Each row is followed by its group and then its class within the group.
[ -6  13   8   3   9  -4   3 -11  10   5  15  -1  -7   2   3  -7  -2   1
  -2 -10   8 -11   1  10  10  -2   9  -2   0  -2  -1   0  -2  13  -3  -5
   0 -23  -1  -5   5   9   3] => (53)/Q478
[ 14   2   4  -3  -8   5  -6 -12 -20   1   4  -5   9 -37   4  -3   0   1
  -8  -5   7  -2   0   0  -1 -16   7  10  13  15  -3  -1  -4   8  -9  -3
   5  -4 -10  11   0 -10  27] => (49)/Q414
[  6  17   3   1  -1  21   5   7  -3   1   5   2  -1  -3  10 -14  -8   3
  -4  -3   9   5  -4  -6  -6   2   7   1   4  17   1  -4   2   1   3   0
   8  -8   4  -1  -2   8   8] => (49)/Q414
[  4  10   7   2   0   3  -4  -4  -3  -2  -2  -7 -14  -3   3  -8   3   3
   5  -8   1 -11   2   6  12 -11   2   1  -6   4  -4   4   0  15 -20  -3
  -2   4   5  -1   2   5   0] => (53)/Q478
[  8 -19   5   4 -13   3 -12  -2 -16  -7   3   0 -10  -3   6   5   0  -2
  -2  -1   1   3   1  -7   1  -1  -2   0  -6   5   9   0   1   3  -6   2
  -1  -1  -2  -1   1  -3  28] => (51)/Q195
[  6 -11   1   9  -7  18  -1  20 -18  -5   6 -11 -24  -5  -3   0  -3   7
   5  -7   6   2   1  -7  -4  -7   2   5   0  14   2   6   1   1  -5   0
   1  -4  -8   5   1   0  30] => (51)/Q195
[ 12 -12   4   6  -2  10   1   8  -7  10   3 -11 -17   0  -6  -5  -1   0
   0  -5   0  -1   0  -9  -6  -5  -3   0   0  15   1   0   4   0  -8  -1
   2  -2  -5   2   0   5  28] => (51)/Q195
[  5   0   3   1   4  15   2   9 -11   6  -4   2   2  -1   5   1   3  -1
  -4  -4  18   5  -2  -2  -2   1  10   5   9  20   5   0   6   0   1  -2
   3  -6  -5  -2   1   3  19] => (49)/Q414
[ 12  10   6  -1  -5  17  -1   6   3   5   5  -1   0  -4   3   1   3  -1
  -3   0   5   1   5   2  -4   2  13   5   5  10   2  -4   3   5   0  -1
   8 -14 -10   0   3   7  11] => (49)/Q333
[ 11  -2   6   9  -5  30   8  30  -8  -1   4  -8 -30  -2 -10   3  -3   1
  -3  -1  -2  -2   1  -3   4 -16 -23   5  -6   2   2   5  -3  17  -4   2
   5 -18  -6   2   5  -2  32] => (46)/Q277
[  5   9   7   5   3  12   4  11  -3  -8  -1 -13 -35   0   1  -8   1   1
  -4  -1   2 -28   5   6   4  -9 -23   2   4   3  -3   6   6   9 -11  -6
   0   5 -11  -1   8  -3  17] => (53)/Q580
[  5 -11  -7   4   1  11  -2  13  -5 -10   9  -4 -23  -4   3   1   1  -3
   2  -6   3  -1   1 -11  -3  -9  -4  -6   5  12   8   1   1   5  -2  -1
  -1   2  -6  -2   1   5  25] => (51)/Q997
[ -4   8  -2   5 -60   5   5   1  26  -2   5   3  11  -2  13  -5   4   3
   4  -5  13   8  -2  -6 -10   5  17  -2  -4  -2  16  -1  -2 -10  10  -4
   1   5   1  -1   4  29  -1] => (51)/Q997
[  6  15   6   1  -1  13   1   7   6   0   1  -9 -28  -1   5  -6   2  -5
   2   1   3 -11  10   8   5  -8 -12   0   4  11   0  -2   8  11 -10   3
  -3   7   5   1   2   4  16] => (53)/Q580
[  4 -22   3  -1  -8  -1   4 -21  -4  -4  -2   3   0  -4  -3  -1  -3   2
   9   1   3  -4   1  -4   0   0   2  -1   6  -4   5  -7   3  -2  -9   0
  -1  -5  -1   0   5  -2  14] => (51)/Q997
[  4   0  -4   7   2  36   0  32 -13  -2   6   0 -27  -5   2  -2   1   1
  -1  -3   1   4   4 -14  -9  -7  -7  -7   2   7   4   0   7   3   1   2
   1  -6  -6  -1   1   5  33] => (51)/Q78
[  1  -2   4   7   3  12   4  -1 -14   0   5   3   3  -5  -1  -5   4  -4
  -2  -2   9   6   4  -4  -5  -5   9   1   1  14  -1   0   3   5  -4  -1
   5 -12  -1  -4  -1  -2  20] => (49)/Q414
[  6   7  -3  10   3   7   0   9  31  -8   6   1  -7  -1 -14  -4   8  12
   7  -4   2  -4  -3  -7  -3  -7  -2   1   3   9  -1  -4   9   0   2   4
   3   5  -1  -3   1   4  15] => (51)/Q78
[  0  10   7   3   1   6   0 -11  19   3  -1  -5  -9  -5   2  -5  -3  -1
 -19  -3  12 -15   8   4   7  -2  12  -1   9   4   6   5   1   8 -11  -1
   0   6   3  -9   2  11   8] => (53)/Q478
[  9   0   4   4   2  24  -3  34  -6   0   4   0 -15  -2  -1   0   1   2
  -2  -1   1   4   3   2  -3  -7  -2   2  -4   2   1   5  15   1  -4   2
   1 -11  -5   1   0   6  17] => (46)/Q774
[  0   1  -6   4  -3  30  -2  30  -5   2  -2  -3 -22  -5  -2  -6   0   4
   0  -2   2   2   0  -6  -3   3   0  -3   1   2   9   1   4  -5  -7   0
  -3 -14  -7  -1  -2   8  20] => (46)/Q774
[  3   4   4   4   1  27   8  45  -4   4   6  -1 -25  -7  -4   6   3   2
   4  -1   4   5   3 -13   2  -7 -13  -1  -5  10   3   2   3  -2   5   1
   4  -9  -2  -2   6   4  27] => (46)/Q158
[ 11 -22   0   7  -6  -7  -6 -14 -19  -5  -5  -8  -7   0   2  -1  -3  -3
  -3  -5   3 -17   2  -4  -8 -13  -3   3   3   9   0   0   1   2  -6  -6
   7   1   1  -2   7 -11  28] => (51)/Q997
[ -7  23  -1   5   2  -1   9   2  19   2  -1  -1 -12   1   8  -5 -14  -1
  -5   2   9  -3   2   8   0   3   2  -3  -2   4  -6   1  -5   2  -2  -9
   0  12   3  -1   5  15 -10] => (53)/Q580
[ -1  35   1   3  -1   9   5  -2  25  -1   3  -4 -12   2   5  -4   2  -4
  -3   4  12   0   2   9   0  -3  10  -8  -5  -2  -2  -4   3   7  -2  -6
   1  -5   3  -3  48  11   5] => (53)/Q242
[  1   1  -1   7   0  18   3  26  -2   1   7  -6 -15  -2   8   1   0   1
  -3  -7   3   6   2  -2   3   2  -4   0  -1   4   6  -4   1   7  -4  -5
   0  -6   5  -4  -3  14  31] => (46)/Q158
[  9  19   1   5   1  32   8  15  -4  -3   5  -3 -13  -9 -12  -9   4   5
  -8  -2  11   7   2  -3  -8  -2  14  -1   0  15   2  -1  -2   8  -4  -1
   5 -15  -5  -1   3  18  22] => (49)/Q414
[  0  37   0   6   0  40   9  28  25  -3   2 -13 -35  -4   9  -6   3   1
  -7  -4   4  -4   9  -2  -9  -9  -4  -2  -3  12   2   5   0  13  -3   1
   3  -4  -2  -3   7  24  14] => (53)/Q242
[ -4  -9  -6  -2  -4   4   2  14   3   2   3  -3 -10  -7  -3  -1  -2  -3
   1  -7   3   3   8   6  -1  -6  -1   0  -4   7   1   3   5   3  -5  -2
   2  -3  -6  -4   2   2  14] => (46)/Q158
[  3  15  -5   7   0  22   8  27   2   2   4   1 -18  -5  -1   1  -8   2
   0  -4   2   6   0  -2  -3  -4   4   1  -3   7   4  -3  -4  -3   4   2
  -1  -8  -3   2  -2  19  15] => (46)/Q774
[ 24  -6  10   3  -5  22  -1  21 -20  -6  -4  -6  -8  -7  -1   1   4   4
  -5  -3   2   2   2  -5  -7 -14  -7   2   5  22   4   0   0  12 -12   0
   2 -18  -7  -4  -9  -8  39] => (49)/Q333
[  4   1   3   7  -1  24   5  39  -6   0   9  -8 -24  -6  -2   4   1   1
  -7   2   3   3   0   4   0  -3  -2   0  -1   6   4   4   3   1   0   9
   6 -10   0  -7 -12   7  18] => (46)/Q158
[ -5  22 -11   3   1  29   7   7   4  -6   2  -3 -15  -6   9 -17   4   1
  -7  -8   4  -5   1   2   2   5   4  -2   1   4   5  -4   4  11  -6   2
   5  -2   4  -4   3   7   4] => (53)/Q478
[ 23 -10   6  10  -5  21  -8  21 -17 -12  -3  -6 -28  -4 -21  -1   2  -1
   1  -4  -1  -6   4  -6  -7 -21 -15  -6   6  19  -3  -4   7  10 -12   5
   4 -12  -3  -7  -3  -3  37] => (51)/Q78
[  5  23  -8   4   0  31   8  20   3  -2   4   0  -8 -11   3  -1   2  -4
  -9  -1   5  20   2  -3  -3  -3   6   1   3  18   4   9   2  -2   5   6
  12 -17  -2  -1  -2  20   5] => (49)/Q333
[  7   0   6  -2  -2 -14   5 -16  26  -3  -5 -14  -3   1  -3  -2  -2  -4
  -6   2   2 -14   2  10   4  -6  -3   6  12   0 -11   6  -4   2  -7  -3
   5   6  -2  -3   8  -4   2] => (53)/Q242
[  5   0 -16  -3   2   2  -2 -11  -4  -6  -1  -1  12   1   3   0   0   4
  -3  -3   9   6  -3  -9   2  -7   9   0   5  13   8   4  -4   2  -3   3
   4   1  -3   2   5   4  20] => (49)/Q333
[  4 -15   3   7   4  -1   0   7 -10  -3   3  -3 -17  -1 -31  -1  -8  -3
   9  -1   6  -5   2   3   0 -16  -5   3  -1   6   4   1   1   2  -2   0
   1  -7  -4   0  -1   1  22] => (46)/Q277
[ -2  -8   2  11 -12  29  -1  39 -19  -9   7  -8 -22  -5  10  11   1   6
   2  -6  -8   5   2 -10  -5  -8  -6   0   2   9  -2   0   2   2  -3   4
   0  -6  -6  -1   4   3  43] => (51)/Q195
[-7 17 -2  0  5 14  1 -8 -9  0  2 -5  1 -1  6 -5  2 -5 -8 -1  9  9 -2 -4
 -5  6 21  5 -7  3 -1 -3  1  2 -1 -4  0 -2 -2  2  1 16  6] => (49)/Q414
[  2   6   2   4   3  17   4  34  -5  -2   4   1 -18  -3  -1  -3   4   5
   2  -2   0   3  15  -7   1  -6  -5   1  -2 -12   0   5   0   3   2  -1
   0  -9 -10   2   0   8  20] => (46)/Q158

Each row is followed by its group and then its class within the group.
[-1 -5  8  5 -3 -4 -2  0  0 -3  1  0  3  2 -6 -2  0  2  3  0 -2  0  1  1
  2  1  5  2  2  1  1 -2 -2 -2 -1 -1  1  0 -1  3  6  5 -2] => <81>/Q342
[ 3  1 -2  2 -3 -1 -2  6  0 -3  1 -1  1 -1  2 -1 -2 -2 -2 -2 -4  2  1  3
 -2  2  2  1  0  1  1  0 -3  3 -5  4  3 -4  2  3 -3  2  2] => <84>/Q540
[ 1  6 -1  1 -3 -1  0  5 -2 -4 -1 -3  1 -1  1 -4 -1 -1 -1 -1 -4  1  0  6
 -7 -1 -4 -2 -2  1  1  3 -1  5 -3  1  1 -4  2  1 -6  2  2] => <84>/Q540
[  6  -1  -1   1  -3  -3  -4   7  -4  -6   1   0  -1   0   5   0   1  -3
   3  -2   1   2   6   5  -2  -4  -5   2 -10   5   0   4  -8   7  -7   0
   3  -8   4   8  -5  -2   3] => <84>/Q326
[-2  1  5  4 -2 -5  0  0 -2 -6  1 -3  2  1 -4 -4  1  1  4  2  2  0  2  0
  1 -1  5  1  0  0  0  0 -3 -1 -2 -1  1 -1 -1  2  5  3 -3] => <81>/Q214
[ 0  0 10  4 -3  0 -2  2 -3  0  2  4  0  4 -3  1  0  3  4 -2 -3 -1  0  3
  1 -3 -2  0 -2  0 -1  0 -2  0  3 -4 -1  3 -1  3  5  1  0] => <81>/Q342
